(in the rows, 128 means zero)
Each row of numbers belongs to one of the things below and depends on some of the facts about them. Some rows are named. Which thing is each other row?

Facts:
δ: points at; β: belongs to class; ψ: uses
q433 (β keda) (ψ q989,q960,q770)
q746 (β keda) (ψ q487)
q626 (β keda) (ψ q201)
q32 (β sedrum)
q615 (β keda)
q79 (δ q416,q166,q430) (β keda)
q42 (β sedrum) (ψ q11,q390)
q973 (β keda)
q185 (β keda) (ψ q639)
q350 (δ q257,q751,q534) (β sedrum)
q654 (β keda) (ψ q960,q805)
q373 (β keda) (ψ q639)
q927 (β keda)
q114 (β keda)
q879 (β sedrum)
q712 (β keda)
q474 (β sedrum) (ψ q89)
q544 (β keda)
q568 (β keda) (ψ q927)
q204 (β sedrum) (ψ q770)
q193 (δ q488,q474,q895,q239) (β sedrum) (ψ q487,q879)
q906 (β keda) (ψ q364,q770)
q890 (β keda) (ψ q805)
q961 (β sedrum) (ψ q430)
q41 (β keda) (ψ q784)
q950 (β keda)
q484 (β keda)
q895 (β keda)
q751 (β keda) (ψ q879)
q390 (δ q100,q32) (β sedrum) (ψ q11,q770)
q877 (β sedrum)
q806 (δ q947,q186) (β keda) (ψ q336)
q280 (β sedrum) (ψ q960,q639)
q784 (δ q712,q720) (β keda)
q36 (β keda) (ψ q106,q329,q235)
q214 (β keda)
q89 (β keda) (ψ q654)
q80 (β keda) (ψ q11)
q206 (δ q468,q364,q973) (β sedrum)
q960 (δ q884) (β keda) (ψ q106,q201)
q33 (β keda) (ψ q106)
q194 (β keda) (ψ q786)
q530 (β keda) (ψ q950)
q243 (δ q626,q751,q185,q534) (β sedrum) (ψ q390)
q543 (β sedrum)
q329 (δ q485,q950) (β keda)
q81 (β sedrum) (ψ q89)
q935 (β sedrum) (ψ q797)
q682 (δ q799,q257,q430) (β sedrum) (ψ q6)
q242 (δ q89,q56,q681,q805,q544) (β keda)
q146 (β sedrum) (ψ q797,q770)
q113 (β keda) (ψ q123,q385,q770)
q884 (β keda)
q485 (β keda)
q886 (β keda) (ψ q328)
q693 (δ q373,q474) (β keda) (ψ q983)
q106 (δ q877,q20,q883) (β sedrum)
q166 (β sedrum) (ψ q106,q797)
q596 (β keda) (ψ q390)
q82 (δ q596) (β keda) (ψ q106,q430)
q742 (β keda) (ψ q806)
q681 (β keda) (ψ q934,q235,q879)
q764 (β sedrum) (ψ q434)
q201 (δ q100,q805,q947,q35,q6,q221,q544) (β keda) (ψ q770)
q423 (β keda) (ψ q193)
q534 (β keda)
q401 (δ q194) (β sedrum)
q875 (β keda) (ψ q961,q770)
q261 (δ q927,q740,q123) (β keda)
q785 (β sedrum) (ψ q14)
q937 (β sedrum) (ψ q6)
q501 (δ q56,q626,q703,q78,q239) (β keda) (ψ q235,q770)
q441 (β keda) (ψ q336)
q989 (β keda) (ψ q786)
q421 (δ q484) (β keda) (ψ q805)
q722 (δ q214,q395,q534) (β keda) (ψ q503)
q465 (δ q33,q728,q961) (β sedrum)
q659 (β sedrum)
q933 (β keda) (ψ q938,q348)
q20 (β sedrum) (ψ q770)
q123 (β keda) (ψ q934,q784)
q416 (β keda)
q932 (δ q596,q33,q264,q503,q35,q364,q797) (β keda)
q703 (β keda) (ψ q385,q639)
q797 (β keda) (ψ q106)
q221 (β keda)
q336 (β keda)
q380 (δ q416,q937,q703,q364) (β sedrum) (ψ q11)
q128 (β sedrum) (ψ q501)
q934 (δ q81,q423) (β sedrum) (ψ q770)
q639 (β keda) (ψ q11)
q294 (δ q385,q78,q484,q720) (β keda)
q601 (δ q468,q639) (β sedrum)
q793 (β sedrum)
q483 (β keda) (ψ q797)
q110 (δ q483,q78) (β keda)
q235 (β keda) (ψ q934,q784)
q938 (β sedrum) (ψ q875)
q14 (β keda) (ψ q769)
q671 (δ q938,q530,q430,q785) (β sedrum)
q720 (β keda) (ψ q875,q11,q235,q770)
q823 (δ q35,q433) (β sedrum)
q11 (δ q80,q128,q544) (β keda) (ψ q770)
q385 (β keda) (ψ q11,q770)
q728 (β keda) (ψ q596,q927)
q883 (β keda)
q947 (β keda)
q770 (β sedrum)
q864 (δ q989,q114,q543,q20) (β sedrum) (ψ q11)
q979 (β sedrum) (ψ q989,q100)
q328 (β keda) (ψ q875,q501,q770)
q799 (β keda)
q239 (β sedrum) (ψ q380)
q418 (δ q14,q430) (β keda) (ψ q42)
q954 (δ q474,q703) (β keda)
q56 (β keda)
q769 (β keda) (ψ q961)
q718 (δ q204,q740,q947,q544) (β keda)
q982 (δ q659,q123) (β sedrum) (ψ q385)
q786 (β keda) (ψ q934,q385,q770)
q983 (δ q373,q793) (β sedrum) (ψ q784)
q468 (β sedrum) (ψ q740,q185)
q6 (β sedrum) (ψ q596)
q238 (δ q416,q81,q32) (β keda) (ψ q979,q934)
q100 (β keda) (ψ q280,q786)
q364 (β sedrum)
q994 (β keda) (ψ q799)
q348 (β sedrum) (ψ q336,q770)
q740 (β keda) (ψ q879)
q264 (β keda) (ψ q530)
q77 (δ q950,q568) (β keda)
q434 (δ q123,q712) (β keda) (ψ q784)
q186 (β keda)
q395 (β keda) (ψ q336,q983)
q78 (β keda)
q649 (β sedrum) (ψ q960,q106,q784,q720)
q503 (β keda) (ψ q201,q11)
q286 (δ q488,q639,q770) (β keda)
q257 (β keda) (ψ q805)
q35 (β sedrum) (ψ q33,q42)
q487 (β keda) (ψ q799,q106,q639)
q488 (β keda) (ψ q257)
q999 (δ q615,q328,q423,q41,q348) (β keda)
q569 (δ q649,q185) (β keda) (ψ q879)
q430 (β keda) (ψ q805,q784)
q805 (β sedrum)

Named rows:
[118 119 117 145 156 120 100 149 113 101 134 124  94 106 131 108 129 127
 124 144 145 108 134 145 158 114 129 109 167 137 143 121 142 121 134 167
 134] -> q6
[144 107 133 145 117 125 137 126 129 130 128 127 136 124 146 132 124 122
 129 140 126 148 110 117 117 127 138 112 103 129 135 154 131 133 141 102
 135] -> q906
[108 123 133 122 129 140 112 107 135 111 168 112 144 103 114 150 136 152
 147 138 110 129 102 128 133 138 126 103 125 117 126 159 134  91  92 110
 122] -> q544
[137 133 141 117 104 140 137 122 138 119 138 151 152 129 118 146 130 132
 123 112  92 114 131 107 125 131 129 156 111 131 114 128 118 132 117 104
 150] -> q960
[ 53 117 109 143 127 188 103 136 117 113 114 116 117 173 100 104  94 120
 129 122 221  93 138 138 100 135 114 164 189 123 123  60 143 136 108 141
 124] -> q671
[109 150 133 129 128 149 117 141 109 108 126 151 113 163 103 143 114  97
 142 127 151  86 144 126 173 129 136 140 153 131 121  84 127 129 127 137
 126] -> q934
[130 128 126 133 119 123 137 132 119 117 118 126 142 108 119 128 139 144
 123 130  82 125 111 117 113 125 127 127 105 136 128 128 132 126 153 111
 136] -> q797
[142  97 117 155 128 120 123 123 129 137 131 130 146 100 153 112 131 134
 111 154 130 152 108 132  98 120 131 124 124 133 136 154 146 119 139 149
 137] -> q728
[115 127 125 127 151 119 119 134 109 119 106 124  81 151 139 117 122 105
 144 129 161 127 132 126 168 111 126  92 145 126 151 117 136 132 155 138
 122] -> q348
[123 121 127 138 123 128 129 123 133 122 131 106 145 109 125 133 135 159
 137 134 126 142 108 136 108 133 126 112 115 124 129 143 139 117 120 117
 115] -> q186
[144 131 132 136 127 113 140 135 135 143 111 122 141 120 119 123 140 154
 127 137 119 153 108 145 102 135 127 115 115 130 132 138 129 122 121 126
 116] -> q895
[146 118 123 128 131 119 134 125 127 140 125 124 139 108 143 126 134 126
 115 127  98 147 120 119 115 133 132 123 107 130 129 143 125 138 141 128
 136] -> q483
[139 127 141 142 111 125 144 142 127 115 119 123 140 122 131 141 131 135
 129 131 114 128 110 125 117 119 136 116  91 137 129 140 133 131 144  92
 118] -> q989
[142 107 132 143 118 133 134 126 126 125 134 128 134 118 141 145 126 109
 132 123 117 142 103 115 121 132 143 104 103 132 128 160 121 130 135  96
 130] -> q433
[141 110 136 140 119 123 140 124 125 123 125 131 139 124 146 134 129 124
 135 138 119 141 108 118 118 122 132 110  95 134 137 150 129 128 148 105
 130] -> q328
[111 124 109 138 165 139  93 135 114 113 143 129  93 112 135 123 121  89
 131 130 131 119 132 127 169 135 136 108 171 131 136 134 124 119 127 156
 132] -> q35
[ 94 144 128 118 152 143  96 126 130 119 152 130 105 139 107 136 124 123
 143 120 158 109 143 144 171 142 126 120 177 123 122 117 124 109  89 162
 117] -> q823
[108 129 109 120 157 120 114 131 110 125 106 122  89 132 130 118 124 111
 136 112 149 127 142 131 164 129 127  97 155 120 149 114 126 133 152 145
 123] -> q764

Name these rows:
No name comes twice in this set of rows, the named rows included.
[104 118  98 141 158 141 102 141 109 123 101 122  93 129 135 106 115  89
 127 115 144 118 131 120 143 143 130 117 165 128 137 103 125 141 150 143
 129] => q166
[108 113 135 141 104 178 115 110 121 146 139 150 169 157  93 152 106  96
 146 144 154 130  96 106 100 155 154 153 123 132 104 109 138 121 103 120
 131] => q238
[150 116 129 122 128 120 133 135 136 143 106 147 143 112 103 132 139 139
 119 101  95 150 112 120 106 147 133 120 119 123 124 142 117 122 120 117
 130] => q488
[ 88 131 151 117 109 162  95 100 131  91 227 154 151 111 105 192 137 118
 166 134  85  87 110  96 168 135 138 132 127 123 108 161 125  81  71  94
 144] => q201
[101 140 146 108 123 140 104  98 141 129 192 128 145 121 109 162 140 139
 147 136 109 119 121 123 140 143 127 131 135 113 115 156 121  92  65 124
 127] => q242
[118 128 129 125 148 128 115 144 118 108 102 133  95 133 119 122 127 119
 136 107 137 106 136 126 164 118 126 102 150 125 145 106 131 130 151 123
 125] => q961
[126 156 148 139 127 107 134 169 106  83 106 143  94 142 110 130 138 134
 131 131 127  87 136 141 175  95 122 118 134 140 139  87 132 129 150 125
 128] => q770
[135 115 136 133 124 122 134 128 129 129 111 131 143 119 128 130 137 143
 132 123 109 141 113 115 113 124 125 115 108 121 135 137 127 125 141  96
 133] => q769
[ 52 105 118 156  92 202 119 113 125 134 124 129 177 167  83 119  97 138
 129 147 196 113  99 118  31 151 122 184 152 118  98  67 145 129  94 123
 132] => q79
[ 96 127 134 100 119 161 101  84 140 111 207 126 161 105 121 170 130 145
 159 134 118 105 131 124 154 145 125 124 134 106 104 169 147  84  65 120
 120] => q718
[ 66  88 122 166  91 198 117 117 122 121 141 138 168 160 126 109  91 108
 114 158 184 108 109 109  46 135 120 197 141 134 113  83 142 148 121 119
 152] => q418
[121 126 111 132 161 121 110 141 123 121 120 130  77 141 146 113 122  86
 128 105 134 132 141 117 165 130 129 108 151 130 145 126 101 145 145 132
 137] => q649
[145 125 144 135 122 107 137 132 141 127 140 135 120 126 144 127 139 127
 117 124 109 147 120 114 113 116 128 135 106 130 134 149  97 142 121 103
 143] => q626
[102 118 129 151 111 153 129 130 123 137 109 125 155 133  96 123 120 143
 131 144 154 134  91 136  76 145 134 130 125 130 122 105 150 120 120 131
 115] => q416

The same things again, as new rows of numbers:
Some rows with their names:
[105 110 125 138 173 183 176 108  70 188 102 152 142  98 139 121 169 126
  86 146 159 138  85 135 112 157  71 121 136  47  79 117  84 121  69 175] -> q390
[189 130 107 136 194 232 188  67  47 149  93 121 142 144  44 165 134 130
 134 144 159 169 119 135 116 206  56 172 218  75  49 110 130 112 141 158] -> q350
[ 95  91 147 126 132 163 117 140 106 107 128  91 119 155  96 153 139 111
 108  75  96 104 102 111 144  86 117 129 141  93  79 153 111 145 135 162] -> q329
[ 94  93 155 134 150 155 115 147 116 101 120  82 105 143 103 163 139 122
 118  89 101 107  97 109 145  88 125 133 126  91  88 137 107 129 153 165] -> q999
[ 81  80 159 125 149 143 103 158  72 118 155  90  99 155 126 120 155 109
  99  86  91  99  64  93 104  99 139 126 155  89  91 145 114 125 136 184] -> q806
[129 118 128 122  91 108 105 141 144 109 149 117 121 149 137 116 111 126
 130 114 106 128 140 130 134 105 151 122 123 165 154 140 149 135 137 109] -> q235
[146 174 119 145 153 130 161 113 129 183  97 182 145 100 132 118 167 141
 160 168 212 143 166 134  95 177 121 148 108 140 135 121 121 106  93 104] -> q659
[140 132 128 117  96  98 111 131 152 103 144 120 123 135 125 125 106 126
 135 114 107 118 143 126 139 108 153 129 126 161 147 139 140 136 150 107] -> q483
[133 129 125 130  96 110 105 146 151 110 144 109 109 118 150 140 113 121
 129 111 103 115 125 132 124 101 148 111 120 161 155 130 151 147 139 100] -> q423
[115 156 158 126 103 115 100 168 158 147 113 159 108 158 104 124 163 129
 151  56 191  86 183 132  86  51 177 179  76 182 147 192 138 163 154 104] -> q123
[153 158 107 132 145 129 166  91 144 176 100 177 143  76 147  95 129 144
 123 190 169 156 137 149 119 186 116 123 117 122 136 105 112 113  85 104] -> q937
[151 127 131 123 109 109 112 140 138  96 149  97 104 146 118 133 102 134
 146 128 114 132 141 121 133 124 153 139 136 164 150 123 155 120 169 106] -> q214
[134 126 134 114 105  99 104 137 151 112 147 124 122 145 139 114 105 132
 128 117 103 125 136 136 130  99 152 129 127 160 164 133 149 137 155 120] -> q886
[138 130 134 116  92  86 113 141 157  97 152 124 123 140 125 120 104 123
 132 116 119 124 129 117 133 109 137 118 120 156 154 136 146 140 155 112] -> q654
[154 165  96 124 137 127 161  97 116 178 116 188 163  99 149 114 145 130
 136 174 175 154 152 153 113 186 100 122 132 135 140 115 131 124  83 106] -> q280
[138 125 131 109  99  98 114 140 130 117 159 119 109 133 150 110 110 131
 117 120 103 117 123 125 125 102 156 128 121 159 161 127 144 138 150 112] -> q80
[132 149 106 134 142 125 162 103 123 176 107 181 175 103 166 100 143 140
 132 185 162 162 146 152 130 182 102 110 118 117 147 103 119 107  62 124] -> q364
[172 128 110 111  95 127 120 123 118  96 159  98 114 150 103 134  96 128
 137 114  94 130 150 129 139 122 149 147 167 174 138 136 167 139 164  93] -> q185

Which thing is each row?
No name comes twice in this set of rows, the named rows included.
[ 82  98 148 128 153 148 113 142 123  91 117  81 121 139 102 167 136 124
 121  99  86  99 108 105 163  94 134 133 126  84  76 135  90 127 145 167] => q286
[ 88  68 152 107 123 144 130 158  52 125 170  78  99 160 135 121 157 114
  84  92  97 102  78  87 127  87 127 132 141  91  89 148 106 133 128 173] => q11
[ 81 129 176 138 140 167 103 166 129 141  85 131 106 171  61 158 189 112
 129  17 177  63 152 114  97  38 148 178  91 115  67 209  99 169 152 157] => q434
[151 164 102 138 144 126 151  99 127 170 108 189 164  97 142 102 147 129
 140 178 173 156 143 143  98 194 105 120 142 130 139 120 132 116  88 115] => q764
[147 160 104 139 152 128 147 100 127 179 106 191 163 109 148  95 144 136
 136 179 168 161 146 153  99 189 114 125 136 131 143 114 135 113  84 119] => q348
[194 134  91 105 185 226 188  49  41 157  99 135 153 140  41 138 132 131
 108 144 136 152 132 146 124 201  66 181 230  77  40 119 112 118 138 158] => q243
[ 86 116 174 138 150 157 116 175 108 130 109 105  90 156  83 161 184 119
 131  50 166  70 123  97 100  55 152 174  97 108  78 180  98 144 158 163] => q261
[149 166  90 135 146 128 159 100 120 173 107 184 160  74 159 128 150 127
 136 180 160 142 140 150 108 184 109 113 133 132 131 110 127 125  77 104] => q468
[136 130 123 115 102  98 104 143 135 108 157 122 113 127 146 118 112 123
 122 117  97 113 125 127 117 108 159 120 135 164 159 129 151 143 146 112] => q681
[ 97 105 144 124 155 154 119 132 119  92 114  83 123 151  83 167 140 126
 127  90  96  92 121 107 160  95 140 149 137  96  64 143  93 131 157 162] => q110
[ 91 116 149 124 158 160 116 138 122  98 104  92 123 156  67 169 147 125
 134  75 109  85 139 104 154  86 148 166 126 104  56 157  89 134 161 160] => q294
[127 118 130 119  86 100 109 143 145 107 153 110 118 144 138 114 108 122
 131 121 111 129 133 125 139 111 146 117 116 160 153 139 146 131 134 103] => q797
[131 121 144 128  91 112 117 149 153 124 140 106  91 139 126  98 118 142
 125 118 138 123 148 121 126  98 163 147  93 164 147 147 134 123 141  93] => q927
[132 102 127 120 138 175 115 123  87  94 132  79 114 146  80 175 130 112
 113  77  79 101 107 115 137 103 123 144 180 104  68 147 125 149 161 150] => q569
[134 122 128 116  92 100 115 136 144 110 154 112 117 133 140 116 108 124
 119 117 108 121 130 125 137 108 151 118 119 157 153 135 143 136 141 107] => q33

